Below are the code and all the weights of a small trained network. Each question names an input and a class and asks about switching units off, where a switched-off unit gives its printed mean instead of its output.

import numpy as np


def w(rows, s, z=0):
    codes = np.array(rows[::2]) - 128.0
    scale = np.full(codes.shape[1], s)
    scale[-1] = z or s
    return codes * scale


def f(y):
    return np.maximum(y, 0)


def log_softmax(a):
    a = a - a.max(-1, keepdims=True)
    return a - np.log(np.exp(a).sum(-1, keepdims=True))


def net(x, mask):
    res = np.array(x, float).reshape(1, 6) / 4 @ E
    y = f(res @ A[0][:, :-1].T + A[0][:, -1])
    res = res + np.where(mask, y, B[0][:, -1]) @ B[0][:, :-1]
    return log_softmax(res[-1] @ U[:, :-1].T + U[:, -1])


A, B = {}, {}
E = w([
[21,105,113,83,81],'x0',
[203,138,130,64,144],'x1',
[147,139,253,205,175],'x2',
[165,59,103,214,188],'x3',
[165,136,91,187,39],'x4',
[92,42,183,96,76],'x5',
],0.0078)
A[0] = w([
[134,108,137,140,89,91],'neuron 0',
[209,140,197,106,220,127],'neuron 1',
[17,139,199,183,181,153],'neuron 2',
[133,136,138,251,75,124],'neuron 3',
[107,145,131,71,151,83],'neuron 4',
[157,157,117,140,102,136],'neuron 5',
[129,189,136,96,140,171],'neuron 6',
[115,204,125,101,135,103],'neuron 7',
[118,146,166,129,106,3],'neuron 8',
[177,90,134,120,149,53],'neuron 9',
[173,140,166,139,170,62],'neuron 10',
[98,93,182,124,90,131],'neuron 11',
[162,168,122,140,70,64],'neuron 12',
[112,90,95,183,141,145],'neuron 13',
[91,92,174,119,100,95],'neuron 14',
[136,115,129,212,112,154],'neuron 15',
[159,134,96,134,103,53],'neuron 16',
[90,38,105,146,175,135],'neuron 17',
[103,78,178,119,95,117],'neuron 18',
[81,133,122,110,139,123],'neuron 19',
],0.022,0.0059)
B[0] = w([
[149,159,178,115,144,152],'neuron 0',
[42,14,217,139,189,247],'neuron 1',
[252,76,241,170,69,239],'neuron 2',
[190,144,144,231,215,219],'neuron 3',
[177,125,84,170,149,179],'neuron 4',
[150,85,127,82,103,167],'neuron 5',
[179,110,53,91,147,186],'neuron 6',
[156,150,45,118,109,180],'neuron 7',
[123,104,98,142,71,141],'neuron 8',
[121,170,172,195,85,162],'neuron 9',
[180,138,195,103,142,182],'neuron 10',
[87,125,136,93,62,192],'neuron 11',
[143,90,134,155,39,169],'neuron 12',
[126,123,83,69,223,191],'neuron 13',
[89,145,131,95,58,185],'neuron 14',
[172,191,137,119,213,200],'neuron 15',
[147,108,168,74,122,162],'neuron 16',
[138,138,20,190,56,211],'neuron 17',
[105,171,146,42,85,191],'neuron 18',
[197,138,123,123,113,174],'neuron 19',
],0.029,0.015)
U = w([
[186,91,142,82,16,150],'0',
[41,108,107,226,168,87],'1',
[214,78,254,200,202,118],'2',
[230,158,54,183,188,232],'3',
[133,38,88,73,194,161],'4',
[31,155,207,96,126,1],'5',
[98,213,156,77,91,40],'6',
],0.0044,0.0039)

Each question gives the input, the list of numbers given to net, and the class t.
The units are the neurons (one row each of A and B). Each row of codes is followed by its name. A weight is (code - 128) times the scale printed after its matrix; where a second scale follows, it is the last column's (A, B and U).
mask holds one flag per neuron, in row order. A switched-off neuron (its flag False) gives its mean, the last column of its row in B, instead of its output. The means were averaged over made-up inputs and are rounded, as every weight is.
A unit's drop is (log p(t) with every unit on - log p(t) with that unit switched off) / (log p(t) with every unit on - log p(t) with every unit switched off).
unit that matters most: the unit with the biggest drop
top k neurons: the k neurons with the biggest drops, biggest first
drop of u: that unit's drop, to one decimal
input [-5,4,-6,-3,0,2], class 0: unit that matters most -> neuron 3
input [3,-5,-6,-3,2,-4], class 0: top 3 neurons -> [neuron 3; neuron 15; neuron 1]
input [5,4,3,3,3,1], class 6: top 2 neurons -> [neuron 1; neuron 2]
input [4,7,1,5,7,7], class 6: top 2 neurons -> [neuron 2; neuron 1]
input [-3,-1,-6,2,1,1], class 0: top 4 neurons -> [neuron 3; neuron 1; neuron 15; neuron 4]
input [-1,0,1,-4,8,-3], class 3: top 2 neurons -> [neuron 1; neuron 2]
input [-6,-4,-5,-5,-1,-7], class 0: top 2 neurons -> [neuron 3; neuron 15]
input [-3,-4,-6,-3,2,-8], class 0: top 4 neurons -> [neuron 3; neuron 12; neuron 15; neuron 1]
input [-2,3,-5,6,2,-5], class 4: top 3 neurons -> [neuron 2; neuron 3; neuron 13]
input [4,-4,0,8,-5,8], class 0: drop of neuron 4 -> 0.0
input [-3,-8,-5,-7,-3,-2], class 3: drop of neuron 1 -> 0.1
input [4,1,1,2,3,-6], class 3: drop of neuron 1 -> 0.8
input [-2,0,-4,7,-5,-1], class 1: drop of neuron 2 -> 0.2
input [0,-1,1,-4,2,7], class 0: unit that matters most -> neuron 1
